Here is a tiny trained network, its code and every weight. The questions are about switching its units off for an input and a class, where a switched-off unit gives its printed mean instead of its output.

import numpy as np


def w(rows, s, z=0):
    codes = np.array(rows[::2]) - 128.0
    scale = np.full(codes.shape[1], s)
    scale[-1] = z or s
    return codes * scale


def norm(h):
    return h / np.sqrt((h * h).mean(-1, keepdims=True) + 1e-5)


def f(y):
    return np.maximum(y, 0)


def log_softmax(a):
    a = a - a.max(-1, keepdims=True)
    return a - np.log(np.exp(a).sum(-1, keepdims=True))


def net(x, mask):
    res = np.array(x, float).reshape(1, 4) / 4 @ E
    u = 0
    for l in range(3):
        y = f(norm(res) @ A[l][:, :-1].T + A[l][:, -1])
        res = res + np.where(mask[u : u + 4], y, B[l][:, -1]) @ B[l][:, :-1]
        u += 4
    return log_softmax(norm(res)[-1] @ U[:, :-1].T + U[:, -1])


A, B = {}, {}
E = w([
[186,158,141],'x0',
[183,20,139],'x1',
[52,84,132],'x2',
[151,125,5],'x3',
],0.0027)
A[0] = w([
[191,97,219,80],'L0N0',
[173,93,182,58],'L0N1',
[2,112,119,122],'L0N2',
[35,149,216,252],'L0N3',
],0.0091,0.0037)
B[0] = w([
[127,7,112,189],'L0N0',
[114,48,31,161],'L0N1',
[128,93,212,193],'L0N2',
[60,112,105,255],'L0N3',
],0.015,0.0058)
A[1] = w([
[99,127,185,72],'L1N0',
[129,130,8,3],'L1N1',
[121,131,118,65],'L1N2',
[112,135,96,162],'L1N3',
],0.012,0.004)
B[1] = w([
[83,74,156,208],'L1N0',
[96,95,250,253],'L1N1',
[88,138,197,128],'L1N2',
[253,85,114,221],'L1N3',
],0.0074,0.0031)
A[2] = w([
[131,213,172,113],'L2N0',
[116,48,197,192],'L2N1',
[71,48,1,254],'L2N2',
[183,186,152,198],'L2N3',
],0.0075,0.0019)
B[2] = w([
[74,192,56,136],'L2N0',
[214,209,137,255],'L2N1',
[140,189,76,238],'L2N2',
[67,255,64,146],'L2N3',
],0.0083,0.0074)
U = w([
[28,83,230,187],'0',
[78,113,135,30],'1',
[108,248,83,36],'2',
[167,11,57,211],'3',
[223,167,195,241],'4',
[114,198,141,4],'5',
],0.017,0.0037)

Each question gives the input, the list of numbers given to net, and the class t.
The units are the neurons (one row each of A and B). Each row of codes is followed by its name. A weight is (code - 128) times the scale printed after its matrix; where a second scale follows, it is the last column's (A, B and U).
mask holds one flag per neuron, layer by layer. A switched-off neuron (its flag False) gives its mean, the last column of its row in B, instead of its output. The means were averaged over made-up inputs and are rounded, as every weight is.
A unit's drop is (log p(t) with every unit on - log p(t) with that unit switched off) / (log p(t) with every unit on - log p(t) with every unit switched off).
The circuit of an input: a set's keep is (log p(t) with only the set's units on - log p(t) with every unit switched off) / (log p(t) with every unit on - log p(t) with every unit switched off). Starting from all 12 units, units are removed one at a time, each time the one whose removal leaves the highest keep (on an exact tie, the one counted first), for as long as the keep stays at least 0.8.
units of the circuit, in order: the units of the circuit, biggest drop first
most important unit: the unit with the biggest drop
k most important neurons: the k neurons with the biggest drops, biggest first
drop when u is switched off: that unit's drop, to one decimal
input [4,-7,-4,-8], class 2: most important unit -> L0N2
input [0,0,5,0], class 0: 2 most important neurons -> [L0N2 L0N3]
input [-4,8,4,3], class 4: units of the circuit, in order -> [L0N3 L0N0]
input [1,1,-6,8], class 4: 2 most important neurons -> [L1N1 L0N2]
input [-2,8,7,4], class 4: 2 most important neurons -> [L0N3 L0N0]
input [2,-3,-8,7], class 2: 3 most important neurons -> [L0N0 L0N3 L0N1]
input [-8,1,-2,3], class 4: 2 most important neurons -> [L0N3 L2N1]
input [4,-7,-8,-5], class 2: 3 most important neurons -> [L0N2 L1N1 L0N3]
input [-7,6,4,1], class 0: 3 most important neurons -> [L0N2 L1N3 L1N0]
input [8,-7,-7,-7], class 2: 3 most important neurons -> [L0N2 L1N1 L0N3]
input [-4,5,3,-6], class 3: drop when L0N1 is switched off -> 0.3
input [6,-1,-8,-5], class 3: drop when L0N0 is switched off -> 0.5
input [-6,-5,5,4], class 0: drop when L0N2 is switched off -> 2.7
input [5,1,-8,-3], class 3: units of the circuit, in order -> [L0N0]
input [-4,-4,-7,-7], class 1: 2 most important neurons -> [L0N3 L2N1]
